Below are the code and all the weights of a small trained network. Each question names an input and a class and asks about switching units off, where a switched-off unit gives its printed mean instead of its output.

import numpy as np


def w(rows, s, z=0):
    codes = np.array(rows[::2]) - 128.0
    scale = np.full(codes.shape[1], s)
    scale[-1] = z or s
    return codes * scale


def norm(h):
    return h / np.sqrt((h * h).mean(-1, keepdims=True) + 1e-5)


def f(y):
    return y / 2 * (1 + np.tanh(0.7978845608 * (y + 0.044715 * y**3)))


def log_softmax(a):
    a = a - a.max(-1, keepdims=True)
    return a - np.log(np.exp(a).sum(-1, keepdims=True))


def net(x, mask):
    res = np.array(x, float).reshape(1, 3) / 4 @ E
    u = 0
    for l in range(2):
        y = f(norm(res) @ A[l][:, :-1].T + A[l][:, -1])
        res = res + np.where(mask[u : u + 4], y, B[l][:, -1]) @ B[l][:, :-1]
        u += 4
    return log_softmax(norm(res)[-1] @ U[:, :-1].T + U[:, -1])


A, B = {}, {}
E = w([
[125,107,180,34,144,201,119,29,171],'x0',
[28,152,64,121,171,111,179,104,185],'x1',
[84,2,83,111,163,193,150,70,138],'x2',
],0.0085)
A[0] = w([
[140,220,139,137,221,171,120,89,173,129],'L0N1',
[146,18,97,152,101,128,70,164,186,101],'L0N2',
[121,8,137,77,102,121,88,168,153,5],'L0N3',
[55,136,167,99,186,80,127,162,253,93],'L0N4',
],0.0061,0.0027)
B[0] = w([
[124,184,9,89,78,95,135,116,172,208],'L0N1',
[198,65,137,52,134,146,121,68,245,181],'L0N2',
[117,3,75,168,63,197,135,112,146,149],'L0N3',
[92,160,127,10,164,36,218,89,108,251],'L0N4',
],0.0075,0.0027)
A[1] = w([
[148,44,33,126,183,184,113,143,137,254],'L1N1',
[111,175,115,194,158,115,110,138,192,105],'L1N2',
[42,161,105,186,110,154,128,146,126,97],'L1N3',
[1,78,90,86,191,174,124,117,111,127],'L1N4',
],0.0063,0.0013)
B[1] = w([
[152,65,248,158,104,212,179,64,32,240],'L1N1',
[96,129,178,21,96,134,96,134,108,162],'L1N2',
[173,181,94,105,142,194,65,52,207,153],'L1N3',
[121,81,146,148,226,147,103,129,109,253],'L1N4',
],0.011,0.0039)
U = w([
[83,179,52,59,117,73,178,159,186,105],'0',
[4,83,76,139,239,110,199,69,172,17],'1',
[166,3,160,210,141,206,159,84,92,251],'2',
[251,174,225,234,34,70,18,250,110,137],'3',
],0.0067,0.0032)

Each question gives the input, the list of numbers given to net, and the class t.
The units are the neurons (one row each of A and B). Each row of codes is followed by its name. A weight is (code - 128) times the scale printed after its matrix; where a second scale follows, it is the last column's (A, B and U).
mask holds one flag per neuron, layer by layer. A switched-off neuron (its flag False) gives its mean, the last column of its row in B, instead of its output. The means were averaged over made-up inputs and are rounded, as every weight is.
A unit's drop is (log p(t) with every unit on - log p(t) with that unit switched off) / (log p(t) with every unit on - log p(t) with every unit switched off).
The circuit of an input: a set's keep is (log p(t) with only the set's units on - log p(t) with every unit switched off) / (log p(t) with every unit on - log p(t) with every unit switched off). Starting from all 8 units, units are removed one at a time, each time the one whose removal leaves the highest keep (on an exact tie, the one counted first), for as long as the keep stays at least 0.8.
circuit, biggest first: the units of the circuit, biggest drop first
k most important neurons: the k neurons with the biggest drops, biggest first
top k neurons in layer l: the k neurons of layer l with the biggest drops, biggest first
drop of u: that unit's drop, to one decimal
input [8,-4,-3], class 3: 4 most important neurons	(L1N1 L0N4 L1N4 L0N2)
input [3,1,-1], class 0: circuit, biggest first	(L0N1 L1N1)
input [2,1,-8], class 0: top neuron in layer 1	(L1N1)
input [-2,1,-1], class 3: 4 most important neurons	(L0N4 L0N1 L0N2 L0N3)
input [8,-2,-4], class 0: 3 most important neurons	(L1N1 L0N1 L1N4)
input [5,-1,-4], class 0: 2 most important neurons	(L0N1 L1N1)
input [8,-2,-3], class 0: 3 most important neurons	(L1N1 L0N1 L1N4)
input [4,1,-7], class 0: 2 most important neurons	(L0N1 L1N1)
input [-5,3,5], class 2: drop of L1N1	0.4
input [-5,3,0], class 0: drop of L1N1	0.1
input [-6,3,6], class 2: drop of L1N1	0.4
